Here is a tiny trained network, its code and every weight. The questions are about switching its units off for an input and a class, where a switched-off unit gives its printed mean instead of its output.

import numpy as np


def w(rows, s, z=0):
    codes = np.array(rows[::2]) - 128.0
    scale = np.full(codes.shape[1], s)
    scale[-1] = z or s
    return codes * scale


def f(y):
    return np.maximum(y, 0)


def log_softmax(a):
    a = a - a.max(-1, keepdims=True)
    return a - np.log(np.exp(a).sum(-1, keepdims=True))


def net(x, mask):
    res = np.array(x, float).reshape(1, 6) / 4 @ E
    y = f(res @ A[0][:, :-1].T + A[0][:, -1])
    res = res + np.where(mask, y, B[0][:, -1]) @ B[0][:, :-1]
    return log_softmax(res[-1] @ U[:, :-1].T + U[:, -1])


A, B = {}, {}
E = w([
[127,119,144,123,119,136,136],'x0',
[25,253,161,145,157,184,181],'x1',
[135,119,152,113,112,132,160],'x2',
[122,125,126,133,135,125,123],'x3',
[77,148,153,19,91,31,48],'x4',
[56,89,7,103,61,161,182],'x5',
],0.011)
A[0] = w([
[155,66,117,59,92,49,66,140],'neuron 0',
[41,109,2,144,105,229,220,120],'neuron 1',
[102,202,136,222,150,233,182,155],'neuron 2',
[104,77,58,65,40,100,115,142],'neuron 3',
[18,210,160,72,81,87,101,107],'neuron 4',
[250,28,81,207,135,154,146,242],'neuron 5',
[63,90,66,110,64,112,125,161],'neuron 6',
[159,127,188,146,146,93,106,207],'neuron 7',
[46,190,158,72,130,107,118,47],'neuron 8',
[162,63,135,57,117,33,70,184],'neuron 9',
[161,157,209,202,190,172,140,205],'neuron 10',
[132,135,127,172,172,142,107,138],'neuron 11',
[214,37,95,179,137,155,126,216],'neuron 12',
[187,160,204,136,190,114,100,253],'neuron 13',
[76,191,179,143,104,83,126,153],'neuron 14',
[200,127,211,103,182,34,75,213],'neuron 15',
],0.0093,0.0049)
B[0] = w([
[100,182,87,180,38,209,97,224],'neuron 0',
[2,75,170,194,72,92,179,241],'neuron 1',
[112,202,153,195,122,138,177,225],'neuron 2',
[156,108,33,96,72,155,147,209],'neuron 3',
[125,61,142,62,159,71,110,206],'neuron 4',
[131,35,160,50,217,37,108,248],'neuron 5',
[116,93,74,98,119,142,142,193],'neuron 6',
[151,143,213,165,123,111,75,189],'neuron 7',
[148,71,156,64,212,25,111,177],'neuron 8',
[103,142,145,199,44,165,74,236],'neuron 9',
[199,237,132,151,179,184,128,212],'neuron 10',
[124,150,130,132,148,146,136,155],'neuron 11',
[128,19,159,72,190,74,132,221],'neuron 12',
[152,192,189,187,168,148,131,219],'neuron 13',
[142,125,148,107,197,116,118,177],'neuron 14',
[119,152,211,177,87,93,54,241],'neuron 15',
],0.0085,0.017)
U = w([
[222,109,213,66,239,87,84,185],'0',
[82,139,195,254,56,141,137,197],'1',
[98,46,102,26,186,77,180,200],'2',
[157,123,41,110,38,196,125,3],'3',
[197,221,138,181,199,235,199,77],'4',
],0.0084,0.0021)

Each question gives the input, the list of numbers given to net, and the class t.
The units are the neurons (one row each of A and B). Each row of codes is followed by its name. A weight is (code - 128) times the scale printed after its matrix; where a second scale follows, it is the last column's (A, B and U).
mask holds one flag per neuron, in row order. A switched-off neuron (its flag False) gives its mean, the last column of its row in B, instead of its output. The means were averaged over made-up inputs and are rounded, as every weight is.
A unit's drop is (log p(t) with every unit on - log p(t) with that unit switched off) / (log p(t) with every unit on - log p(t) with every unit switched off).
The circuit of an input: a set's keep is (log p(t) with only the set's units on - log p(t) with every unit switched off) / (log p(t) with every unit on - log p(t) with every unit switched off). Starting from the 12 units with the biggest drops (on a tie, the unit counted first), units are removed one at a time, each time the one whose removal leaves the highest keep (on an exact tie, the one counted first), for as long as the keep stays at least 0.8.
circuit, biggest first: the units of the circuit, biggest drop first
unit that matters most: the unit with the biggest drop
k most important neurons: the k neurons with the biggest drops, biggest first
drop of u: that unit's drop, to one decimal
input [1,6,-7,5,-6,0], class 4: circuit, biggest first : (neuron 10)
input [-1,2,-8,3,6,1], class 2: circuit, biggest first : (neuron 10; neuron 4)
input [-2,0,0,4,7,-3], class 1: 3 most important neurons : (neuron 5; neuron 9; neuron 0)
input [0,-1,-1,5,0,-1], class 0: 4 most important neurons : (neuron 1; neuron 0; neuron 2; neuron 9)
input [0,2,-3,-2,0,-6], class 4: circuit, biggest first : (neuron 5; neuron 10; neuron 1)
input [1,-1,-3,6,8,0], class 1: 2 most important neurons : (neuron 9; neuron 0)
input [6,0,4,6,-8,-1], class 0: 2 most important neurons : (neuron 5; neuron 12)
input [2,-6,-3,2,0,1], class 2: circuit, biggest first : (neuron 10; neuron 13)
input [5,0,-3,-3,-6,6], class 2: 2 most important neurons : (neuron 5; neuron 9)
input [7,1,-7,3,2,-2], class 0: 4 most important neurons : (neuron 1; neuron 0; neuron 2; neuron 9)
input [-1,0,7,1,1,2], class 3: 2 most important neurons : (neuron 5; neuron 12)
input [8,1,4,2,-5,-3], class 4: 4 most important neurons : (neuron 10; neuron 2; neuron 4; neuron 8)
input [6,0,5,-1,-3,-5], class 0: 2 most important neurons : (neuron 0; neuron 9)
input [-5,-1,2,8,2,-5], class 1: unit that matters most : neuron 5
input [3,-7,6,1,2,1], class 3: drop of neuron 1 : 0.2
input [2,0,3,5,2,4], class 3: drop of neuron 12 : 0.3
input [2,-3,5,5,6,5], class 3: drop of neuron 8 : 0.0
input [6,2,-3,5,-8,-4], class 4: drop of neuron 2 : 0.1
